Each row has a name. After each piece below comes the name of the row it's from, unless a question asks for something else. Each question is about the rows just above it.

W: [126 133 130 129 132 124]
Q: [127 179  90  78 158 184]
R: [ 68 108 100 169 144 145]
L: [ 99 174 144 157  88 125]
B: [132 118 122 124 116 138]
M: [145 178  87  98 153 168]
S: [ 99 144 125  87 157 174]
T: [ 57  95 105 177 157 155]
Put [116 118 122 124 132 138] back in order: which row is it?  B
Which row holds these entries in another order? [125 157 144 174  99  87]  S

Y: [115 167  99 134 120 133]
G: [112 183 114 126 139 138]
X: [139 183 139 112 126 114]
N: [112 139 114 137 183 125]
V: [130  55 164 106 158 172]
J: [139 114 126 112 183 137]
F: [130  93 104 139 128 151]
Put [ 99 133 167 134 115 120] back in order: which row is it?  Y
Which row holds these entries in another order? [114 126 139 138 112 183]  G
Which row holds these entries in another order? [112 114 126 138 139 183]  G
[137 183 112 126 114 139] is which row reordered?  J

E: [197  86 120  86 106 118 170]
A: [ 98 132  96 155 155 120 107]
U: [197 119  86 170 106 117  86]
P: [119 197 118  86  86 106 170]
Which row holds these entries in another order? [ 86 117 106 170  86 119 197]  U
[ 86 118  86 197 119 106 170] is which row reordered?  P
Which row holds these entries in another order? [ 86  86 106 117 119 170 197]  U
Which row holds these entries in another order? [ 86 106 118 197  86 119 170]  P

zek: [118 117 114 109  98  98  66  96 110  98 150 134 142  90 109 157  97 144
 164 108]
lis: [126 149 138 151 136 126 180 117 178 137 111 149 119 151 120 149 109 196
 112 163]
mil: [ 88 102 107 114  70 116 109 124 145  89 211 154 150 151  87 186 140 179
 126 170]
gupuf: [136 120 117 139 119 196 180 126 109 112 137 151 163 149 151 126 111 149
 178 149]
sab: [104 118 134 123 110  93 112 144 153 133 175 130 114 144  90 161 159 131
 117 166]
relo: [118 117 114 109  98  98  66  96 110  98 150 134 142  90 109 157  97 144
  89 109]
Which row holds these entries in another order? [153 144 130 112 159 117 144 131 123 166 114  90 134 104 133 161 118  93
 175 110]  sab
[109 111 112 117 119 120 126 126 136 137 139 149 149 149 151 151 163 178
 180 196] is which row reordered?  gupuf

K: [141 132 162 107 124 152  87 112 112 160  97 142 117 138 127 118  97 133
 153]
D: [107 141 117  97 160 127 152 142 113  87 112 138 132 153 133 124 162  97
 118]
Z: [124 112 107 152  97 127 132 141 160 138 162 142 153 118 117 133 112  86
  97]
[ 87  97  97 107 112 113 117 118 124 127 132 133 138 141 142 152 153 160
 162] is which row reordered?  D
[162 132 127 107 142 141 153  97 112 152  97 112 117 133  87 138 160 118
 124] is which row reordered?  K
[141 132 117 152 124  97 162 153 112 138 133 112  87 118 107  97 142 127
 160] is which row reordered?  K
Which row holds these entries in another order? [112  86  97 124 112 107 152  97 127 132 141 160 138 162 142 153 118 117
 133]  Z
Put [ 87  97  97 107 112 112 117 118 124 127 132 133 138 141 142 152 153 160
 162] back in order: which row is it?  K

fuva: [127 113 101 157 105 106 118  94 103 110 115 115]
ror: [ 99  65 179 119 119 176  89 101 167 169 121 146]
gabi: [119 158 124 183  79 136  94  56 111 124 119 127]
Rutin: [131 113 114 137  99 114 127 112 141 140 125 132]
sak: [134 133 147 160 179 200  93 133 132 128 117  69]
doti: [113  99 137 112 132 132 114 125 141 140 114 127]
peg: [113 140 137 112 132 132 114 125 141 140 114 127]
bes: [134  93 132  69 179 118 160 200 147 133 133 128]
votam: [118 115 158 101 103 127 106 113 115 105 110  94]
Put [128 134  93 132  69 179 118 160 200 147 133 133] back in order: which row is it?  bes
[ 99 112 113 114 114 125 127 132 132 137 140 141] is which row reordered?  doti
Put [115 115 110 103  94 118 106 105 157 101 113 127] back in order: which row is it?  fuva

Kodir: [153 132 146 144 129 130 136 152 140]
rav: [129 129 146 153 140 136 132 145 152]
dek: [129 132 136 144 141 146 152 153  90]
nuriz: [129 132 136 144 141 146 152 153 129]
fesa: [169 139  91 122 107 100 123 140 106]
vek: [129 132 153 136 146 144 140 129 152]
Put [129 129 132 136 140 144 146 152 153] back in order: which row is it?  vek
Put [153 146 129 141 129 132 144 152 136] back in order: which row is it?  nuriz
Put [152 129 140 144 146 136 153 132 129] back in order: which row is it?  vek
Put [152 129 132 153 136 146 144 140 129] back in order: which row is it?  vek

rutar: [130 134 155 140 115 165 141  80  79 139  56 110 152 127 145 100 108 132
 126 169 131 119 163 149 138 114 106 110  87 173 135 145 147  99 114  79
 138 101 154]
vupes: [163 143 108 127 137 130 136 135 107 121 119 132 132 107 140 120 164 125
 111  98 154 149 123 103 145 124 102 139 124  93 118 151 107 129 144 160
 111 121 127]
nom: [138 110 165 145 106 138 147 131 108 119 101 130 140  87 115 141 100  80
 134 114 127 110 155 163  79 139  56 145 132 149 114 126  99 152 173 135
 170  79 154]
[ 56  79  79  80  87  99 100 101 106 108 110 110 114 114 115 119 126 127
 130 131 132 134 135 138 138 139 140 141 145 145 147 149 152 154 155 163
 165 169 173] is which row reordered?  rutar
[154  79 170 135 173 152  99 126 114 149 132 145  56 139  79 163 155 110
 127 114 134  80 100 141 115  87 140 130 101 119 108 131 147 138 106 145
 165 110 138] is which row reordered?  nom

Gog: [122 139 117 143 180 147 110  99 154 148 138 160 162 141 122 132 125 127
  84 113 119  66  82 137 152 174 184 136 132 177  72 129 158 136 140 115
 130 137 134 166 132 129 133 151 137 151  79 107 141 112 150 173]
ril: [148 106 142 144  65  96 134 119 140  72 125 158 147 144 138 124 183 141
 109 175 115 130 133 159 175 164 126 135 127 138 112 160 138 151 152 113
 114 183 140 121 134  86 148 157 131  83 138 177 140 135 122  84]
lovev: [ 92 120 107 184 124  89 171 120 129  69 135 136 107 134 119 149 166 196
 143 125 143 139 157 145 140  96 112 143 148 106 142 143 131 131 166 137
 117 143 113 155 124 145 136 127 137  90 122 164 176  72 160 141]
fupu: [ 86 124 112 183 134  84 175 127 131  72 133 134 109 138 126 148 164 183
 140 119 147 148 142 140 140  83 114 152 151 106 138 141 135 130 157 135
 115 144 113 160 125 158 138 120 144  96 122 159 175  65 177 138]
pevaf: [146  79 119  84 137 136 152 125  99 158 127 133 137 132 139 136 132 134
 129 151 137 184 112 173 162 160 132  72 107 129 122 130 154 151 148 138
  82 141 122  66 140 150 176 141 110 113 180 174 143 166 117 115]
rapa: [117 162 130 108 148 145 126 123 143 185 175 145 131 148 143 122 148 142
 167 124 143  66 159 160 166 113 192  69 174 138 142 142 122 105 141 152
 134 136 135  92 111  91 133  85 145  90 140 110 127 123 123 136]
zeded: [137 113 143 107  99 112 129 129 141 136 132 180 141 140 130 152 110 117
 138 115 122  84 119 132  66 133 122 160  72 151 174 146 134 166 125 151
 137 150 177 158 173 162 132 154 137 148  79 127 139  82 136 184]
Put [184 136  82 139 127  79 148 137 154 132 162 173 158 177 150 137 151 125
 166 134 146 174 151  72 160 122 133  66 132 119  84 122 115 138 117 110
 152 130 140 141 180 132 136 141 129 129 112  99 107 143 113 137] back in order: which row is it?  zeded
[125 143 177 122 112  66 113 132 132 115 147  84 148  79 129 110 136 173
 134 174  99 166 136 137 129 130  82 152 132 117 133 162 119 107 127 158
 154  72 122 160 137 151 141 184 137 139 150 138 140 151 180 141] is which row reordered?  Gog
[158  99 129 152 174 140 162 136 141 173 150 148 180 184 125 137 107 134
 130 154 112 129 160 113  79 127  66 146 122 143 138 151  84 151 137 115
 136 133 119 132 177 110 117 139 141 132  72 166 122  82 137 132] is which row reordered?  zeded
[157 183 140  83 140 148  86 148 133 112 121 147 140 151  96 175 134 125
 144 130 135 119 135 144 138 124 141 138 164  65 138 160 122 142 175  84
 158 106 109 138  72 152 113 134 159 114 127 126 115 131 183 177] is which row reordered?  ril
Put [ 65  72  83  84  86  96 106 109 112 113 114 115 119 120 122 124 125 126
 127 130 131 133 134 134 135 135 138 138 138 138 140 140 140 141 142 144
 144 147 148 148 151 152 157 158 159 160 164 175 175 177 183 183] back in order: which row is it?  fupu

lup: [148 134 142 105 106 119 122 137 119  93 116 115 138 126 101 174 128  82
 160]
risor: [ 43 117 172 117 124 152 114 143 162 149  76 113 109 104 181 132 122 156
 139]
refiz: [ 55 115 176 105 126 145 127 139 148 144  61 127 129 104 169 146 112 157
 136]
Kede: [ 82 119 159 128 119 137 105 142 148 126  93 106 101 115 174 138 116 122
 134]
[ 43  76 104 109 113 114 117 117 122 124 132 139 143 149 152 156 162 172
 181] is which row reordered?  risor
Put [ 82 105 142 126 134 174 119 128 159 106 137 101  93 115 119 122 116 148
 138] back in order: which row is it?  Kede

ner: [106 137 171 122 167 125 130 121 148 158 112 124 119  96 151 152 134 113
 118 111 154 159 173 162  93 149 100 128 102 132 101 127  98 120 123 177
 131 101  87  92 147 117 124 106 133 137 110 134 101 125 124 134  93 120
 123 124 135 115  97 100 132 110 148 131]
nofi: [128 127 128 168 175 131 161 117 105 147 135 102 160 153  96 135 148 163
  96 155  99 159 102 157 127 102 107 128 103 181 118 126 117  81 106 144
  98 131 130 115 106 199 105 110 141 156 127 108 119 134  96 121 112 188
 149 182 163 160 143 120  79 187 145  99]
Tafi: [131 129 129 124 134 125  88 119 131 134 125 150 162 100 153 147 110 173
 126 124 149  97 129 121 110 113  96 101 138 102 123 160 105 138 155  93
 130 149 115 106 132  96 135 174 122  98 109 118 176  86 116 121 132 129
  97 120 153 171 123 157 113 106 104 125]
Siguv: [ 96 103 106 119 144 153 110  96 159 102 143 127 126 168 102  99 127 130
  98 128 161 199 155 160  96 145 117 117 118 148 149 188 163 156 181 135
 161 106  79 134 157 108 102 105 107 131 120 175 112 163 147  81 135 182
 131 105 187 128 141 128 127 121 115  99]
pumi: [141 135 123 118 134 123 101 118 142 132 124 143 162 102 155 150 112 174
 120 113 148  98 134 126 119 118  97 100 136 101 135 158 107 135 145  94
 134 155 107 106 131 107 131 155 125  99 114 125 178  88 117 118 126 119
  86 116 136 169 124 159 105  96  96 122]
bozir: [101 116 112 186 106 146 130 114 138 127 106 156 120 108 102 164 132 138
 152  99 157  83 127 104 118 168 157 148 109 157 125 154 188 131  97 131
 184 112 198  95 122 129 161 113 133 103 148 142 106 136 173  98 130 151
 134 119 101 109 165 113 123  79 157 180]
sepi: [127 131 130 168 173 136 156 118 104 148 134 109 161 151  98 133 148 165
 101 157  99 157 106 154 122 103 109 125 106 184 116 130 113  83 112 146
  97 129 131 112 108 198 106 113 138 157 127 102 119 132  95 120 114 186
 152 180 164 157 139 123  79 188 142 101]
lav: [131 143 151  88  83 157 137 143 117  85 108 108  83 136 177 163 138 125
 165 139 135 136 155 116 132 143 165 139 140 143 108 112 128 145 141 144
 152 131 144 152 140 101 113 141 124 155 133  88 123 119 143 135 141  97
 113 125  76  91  88 105 156 108 118 147]
zum: [134 131 127 122 134 124  92 119 135 133 125 148 162 101 154 148 110 173
 124 120 149  97 131 123 113 115  96 100 137 101 128 159 106 137 152  93
 132 151 112 106 131 100 134 167 123  98 111 121 177  87 117 120 130 125
  93 118 147 171 124 158 110 102 101 124]
Which row holds these entries in another order? [127 131  79  96 148 153  96 103 115  99 147 105 149 120 135 130 134 128
 168 181 145 143 126 160 107 127 119 128 188 161 112 106 156 160 131 135
 102 102 106 155  98 175 127 141 118 121 159  99 117 187 163  81 108  96
 102 157 199 128 144 163 110 117 182 105]  nofi
Put [120 130 125  93 118 147 171 124 158 110 102 101 124 134 131 127 122 134
 124  92 119 135 133 125 148 162 101 154 148 110 173 124 120 149  97 131
 123 113 115  96 100 137 101 128 159 106 137 152  93 132 151 112 106 131
 100 134 167 123  98 111 121 177  87 117] back in order: which row is it?  zum
[ 76  83  83  85  88  88  88  91  97 101 105 108 108 108 108 112 113 113
 116 117 118 119 123 124 125 125 128 131 131 132 133 135 135 136 136 137
 138 139 139 140 140 141 141 141 143 143 143 143 143 144 144 145 147 151
 152 152 155 155 156 157 163 165 165 177] is which row reordered?  lav
Which row holds these entries in another order? [ 79  83  95  97  98  99 101 101 102 103 104 106 106 106 108 109 109 112
 112 113 113 114 116 118 119 120 122 123 125 127 127 129 130 130 131 131
 132 133 134 136 138 139 142 146 148 148 151 152 154 156 157 157 157 157
 161 164 165 168 173 180 184 186 188 198]  sepi

nub: [137  89 123 125 122 181 120 134  98 113 113 128 119 140 121 132 123 120]
nolal: [126 106 152  88 182 159 114 136 117 116 160 127 116 129 120 106 143 104]
zaz: [114 114 111 136 129 125  89  95 156  84 121 147 129 127  98 139 117 150]
Varo: [106 123 128 133 137 134 113  76 153 140 119 133 114 160 125 121 130 120]
duri: [143 104 183 144  88 125  99  77 142 123 155 147 126 138 118 143 149 117]
faf: [ 88 122 178 145 138 134 112 147 120 139  96 132 151 149 148 144 143 174]
nudiz: [107 153 148 137 122 106 145 108  79 108 128  90 113 137  91 131 106 135]
Ket: [139 137 161 146 142 156 100 148 144 109 100 109 135 114 128 150 141 158]
levu: [128 146 100 141 148 158 114 139 142 156 135 161 109 144 108 150 100 137]
fup: [182  88  96 134 118 177 149 125  74 126 152 127 135 142 121 112 104 193]
Which row holds these entries in another order? [150 117 139  98 127 129 147 121  84 156  95  89 125 129 136 111 114 114]  zaz
[ 76 106 113 114 119 120 121 123 125 128 130 133 133 134 137 140 153 160] is which row reordered?  Varo
Which row holds these entries in another order? [137 100 150 108 144 109 161 135 156 142 139 114 158 148 141 100 146 128]  levu
Put [174 143 144 148 149 151 132  96 139 120 147 112 134 138 145 178 122  88] back in order: which row is it?  faf

zul: [ 94 144 132 109  66 153]
zalu: [115 116 100 140 101 162]
Vumen: [ 94 107  85  90 122 165]
nit: [157 123 134 163 143 116]
surun: [172 151 105 161  89 131]
mefi: [ 95 126 136  83 120  94]
tige: [111 178 114 117  89  82]
Kuv: [106  97 166 182 102 115]
besog: [158 123 126 113 160  98]
raso: [131 173 161  74 126 140]
nubi: [132  97 110 135 104 167]
Kima: [122  92 134  85  95 161]
Put [182 102 115 106  97 166] back in order: which row is it?  Kuv
Put [102 115 106  97 166 182] back in order: which row is it?  Kuv

Gopi: [ 62  57 171 111  74 112 111 130 119 101]
ruv: [109  78 169  70 115 203 149 118  71 114]
gil: [ 70 198 118 202 110 190 179 181  98  92]
bazu: [ 62  74 130 119 171 100  56 112 111 111]
nof: [111 111 112 171 130  62 119  57 100  74]
Which row holds these entries in another order? [ 56  62  74 100 111 111 112 119 130 171]  bazu
Put [149 118  71 114 109  78 169  70 115 203] back in order: which row is it?  ruv
Which row holds these entries in another order? [ 74 111 111 112 171 130  62 119  57 100]  nof
Put [ 74 100  57 119  62 130 171 112 111 111] back in order: which row is it?  nof
[119 101  62  57 171 111  74 112 111 130] is which row reordered?  Gopi
[ 57 100  74 111 111 112 171 130  62 119] is which row reordered?  nof

pumem: [ 90 139 162 128 189 159 128  76  96 134 114 117 162 118 172 142  90 123
 106  68 130 188 126 128 127  86 129 168 128 112 139 138 122 144 116 129
 123 123 125 155 125 119 124 123 140 129 109 148 127 120 130 113]
Vit: [110 120 126 112 132 148  92 126  97 117 120 144 144 171 108 107  80 127
  99 114 120 113 121 121 140 169 107  95 133 107 183 102 118 156 133 130
 143  83 165 102 124  70 127 106 121 141 114 153 127 127 138 117]
pugo: [123 121 142 167 142 142 145 130 124 115 132 142 142 131  97 104 107 146
 128 165 148 122 177 190 131 120 168 184 127 157 119 135  91 102 128 128
 106 176 105 129 145 106  83 133 125 141 132 172 153 136 142 118]
rovo: [128 124 146 142 105 119 142 120 142 102 142 133 132 107  97 168 148 142
 184 125 130 129 106 172 131 127 157 153 121 136 106 123 165  83 167 145
 128 176 122 131 141 177 115 190  91 104 118 132 128 141 145 135]
Dus: [123  90 115 137  88 122 114 139 130 195 110 122  91 139 114 118 140  88
 109 139 104  99 153 102 139 134 107 111 134 105 139 135  81 139 111 104
 116 124 180  58 131  80 133  98 119 145 128 138 132 119 155 120]
gos: [122 100  50 132 126 132 137 183 166 150 120 127  60 126 123 100 197 115
  91 141 124 124 149  86 134 132 105  91 132 144 124 116 143 157 119 105
 150 132 129  97 139 117 127 116 132 137 158  73 160 102 139 125]
garo: [192 126 123 139 118  95 146 134 132  79 148 152  90 128 105 146 139 174
 133 142 128 116  94 135  70 123 155 130 113 133 107 130 126 111 128 135
 126 178  86 149 119 186 126 146 116 137 117 118 119 126 139 134]
gur: [117 111 116 139 129  94 118 135 134 146 155 178 134 146  70 128 139 128
 132 133  95  90 133 119 149 148  86 123 130 119 126 146 192 126 135 152
 139 126 174  79 113 126 123 118 130 105 126 186 142 107 137 116]
noreg: [102 111 118 115  88 134 122 104  90 120 140  88 145 135 107 132  99 123
 195 122 119  80 119 105  58 131  98 139 134 128 114 133 111  91 138 110
 104 155 139 109 124 114 139 116 130 140 180 139 137  81 153 139]
fim: [122 100  50 132 126 132 137 183 166 150 120 127  60 126 123 100 197 115
  91 141 124 124 149  86 134 132 105  91 133 107 186 101 119 155 133 131
 142  83 164 103 125  66 127 104 122 140 115 154 127 125 137 116]
mak: [167 125 129 140 113  98 153 128 131  81 140 149  94 125  96 147 140 171
 141 143 129 122  92 144  79 120 165 136 121 132 107 130 133 101 133 140
 129 184  97 142 122 190 122 153 107 135 116 121 120 130 141 127]
[ 70  79  86  90  94  95 105 107 111 113 116 116 117 118 118 119 119 123
 123 126 126 126 126 126 128 128 128 130 130 132 133 133 134 134 135 135
 137 139 139 139 142 146 146 146 148 149 152 155 174 178 186 192] is which row reordered?  garo
Put [113 126 123 118 130 105 126 186 142 107 137 116 117 111 116 139 129  94
 118 135 134 146 155 178 134 146  70 128 139 128 132 133  95  90 133 119
 149 148  86 123 130 119 126 146 192 126 135 152 139 126 174  79] back in order: which row is it?  gur
[120 155 119 132 138 128 145 119  98 133  80 131  58 180 124 116 104 111
 139  81 135 139 105 134 111 107 134 139 102 153  99 104 139 109  88 140
 118 114 139  91 122 110 195 130 139 114 122  88 137 115  90 123] is which row reordered?  Dus
Put [118 123 121 142 167 142 142 145 130 124 115 132 142 142 131  97 104 107
 146 128 165 148 122 177 190 131 120 168 184 127 157 119 135  91 102 128
 128 106 176 105 129 145 106  83 133 125 141 132 172 153 136 142] back in order: which row is it?  pugo
[124 135 131 168 146 130 106 165 129 167 141 136 121 119 190 172 142 125
  97 132 105 142 142 184 115 153 123 145  91 142 102 128 120 122 131 177
 127 148 132 107 128 128 133 142 176 104 145  83 106 157 141 118] is which row reordered?  rovo

fida: [127 130 157 120 124 137 121 133 103 126 128 108 125 124 151 137 124 130]
sen: [ 45 140 165 107 147 139 127  92 106  92 127 136 127 154 126 140 197 128]
buguz: [131 125 133 137 124 126 157 121 128 103 123 124 151 107 120 130 137 127]
ropev: [130 124 137 124 128 103 131 123 151 121 126 137 133 120 157 125 127 108]
Put [127 137 130 120 107 151 124 123 103 128 121 157 126 124 137 133 125 131] back in order: which row is it?  buguz
Put [120 137 121 103 107 125 127 123 124 137 128 126 130 151 131 124 157 133] back in order: which row is it?  buguz
[103 108 120 121 123 124 124 125 126 127 128 130 131 133 137 137 151 157] is which row reordered?  ropev

seg: [126 135 141 125 134 129 123 119 142 122 133 124 128 134 130 127 123 131
 122 132 124 127 136 125 131 119 127 151 131 131 128 121 125 137 132 125]
tisi: [134 124 127 151 128 132 126 125 131 137 132 131 122 136 131 121 125 124
 126 119 130 131 125 127 133 135 122 129 128 141 134 119 123 123 141 127]
mek: [124 131 127 122 134 133 131 129 132 128 127 151 121 127 122 123 135 125
 131 132 134 122 131 119 136 142 125 130 125 141 124 128 137 119 126 125]
Sope: [119 129 132 135 123 125 134 131 124 136 151 121 132 131 123 127 128 127
 126 128 137 125 131 131 126 122 119 124 125 133 142 130 127 122 141 134]
[121 125 137 132 125 126 135 141 125 134 129 123 119 142 122 133 124 128
 134 130 127 123 131 122 132 124 127 136 125 131 119 127 151 131 131 128] is which row reordered?  seg
[119 119 121 122 122 123 123 124 124 125 125 125 125 126 127 127 127 128
 128 129 130 131 131 131 131 132 132 133 134 134 135 136 137 141 142 151] is which row reordered?  seg
[127 141 123 123 119 134 141 128 129 122 135 133 127 125 131 130 119 126
 124 125 121 131 136 122 131 132 137 131 125 126 132 128 151 127 124 134] is which row reordered?  tisi
Which row holds these entries in another order? [123 141 127 134 124 127 151 128 132 126 125 131 137 132 131 122 136 131
 121 125 124 126 119 130 131 125 127 133 135 122 129 128 141 134 119 123]  tisi
Put [124 125 133 142 130 127 122 141 134 119 129 132 135 123 125 134 131 124
 136 151 121 132 131 123 127 128 127 126 128 137 125 131 131 126 122 119] back in order: which row is it?  Sope
Put [119 119 121 122 122 123 123 124 124 125 125 125 126 126 127 127 127 128
 128 129 130 131 131 131 131 132 132 133 134 134 135 136 137 141 141 151] back in order: which row is it?  tisi
[125 132 137 125 121 128 131 131 151 127 119 131 125 136 127 124 132 122
 131 123 127 130 134 128 124 133 122 142 119 123 129 134 125 141 135 126] is which row reordered?  seg

dis: [140 145 145 113 116 114]
Mur: [ 66 117 112  57  85 100]
dokug: [145 105 145 121 143 162]
Nemi: [114 130 122 139 143 130]
Feg: [145 105 145 121 137 140]
lozus: [ 92 122 123  74  90 107]
Femi: [140  61 145 147 118 136]
pidam: [146  69 150 120 146 160]
kef: [121 105 163 143 145 145]
Put [113 114 116 140 145 145] back in order: which row is it?  dis
[162 143 121 145 105 145] is which row reordered?  dokug
Which row holds these entries in another order? [147 145 136 118 140  61]  Femi

tuki: [113 144  65 186]
Gak: [102 158 163 168]
Kor: [100 149  99  93]
Sadup: [113  65 144 185]
Zes: [144 149  99  93]
vum: [144  78  44 170]
legaz: [153  81  66  95]
nuger: [170  44  79 144]
gev: [125  71 140 139]
zor: [137 170  71 144]
[ 95 153  81  66] is which row reordered?  legaz
Which row holds these entries in another order? [144 185 113  65]  Sadup
Put [144  79  44 170] back in order: which row is it?  nuger
[ 44  78 170 144] is which row reordered?  vum

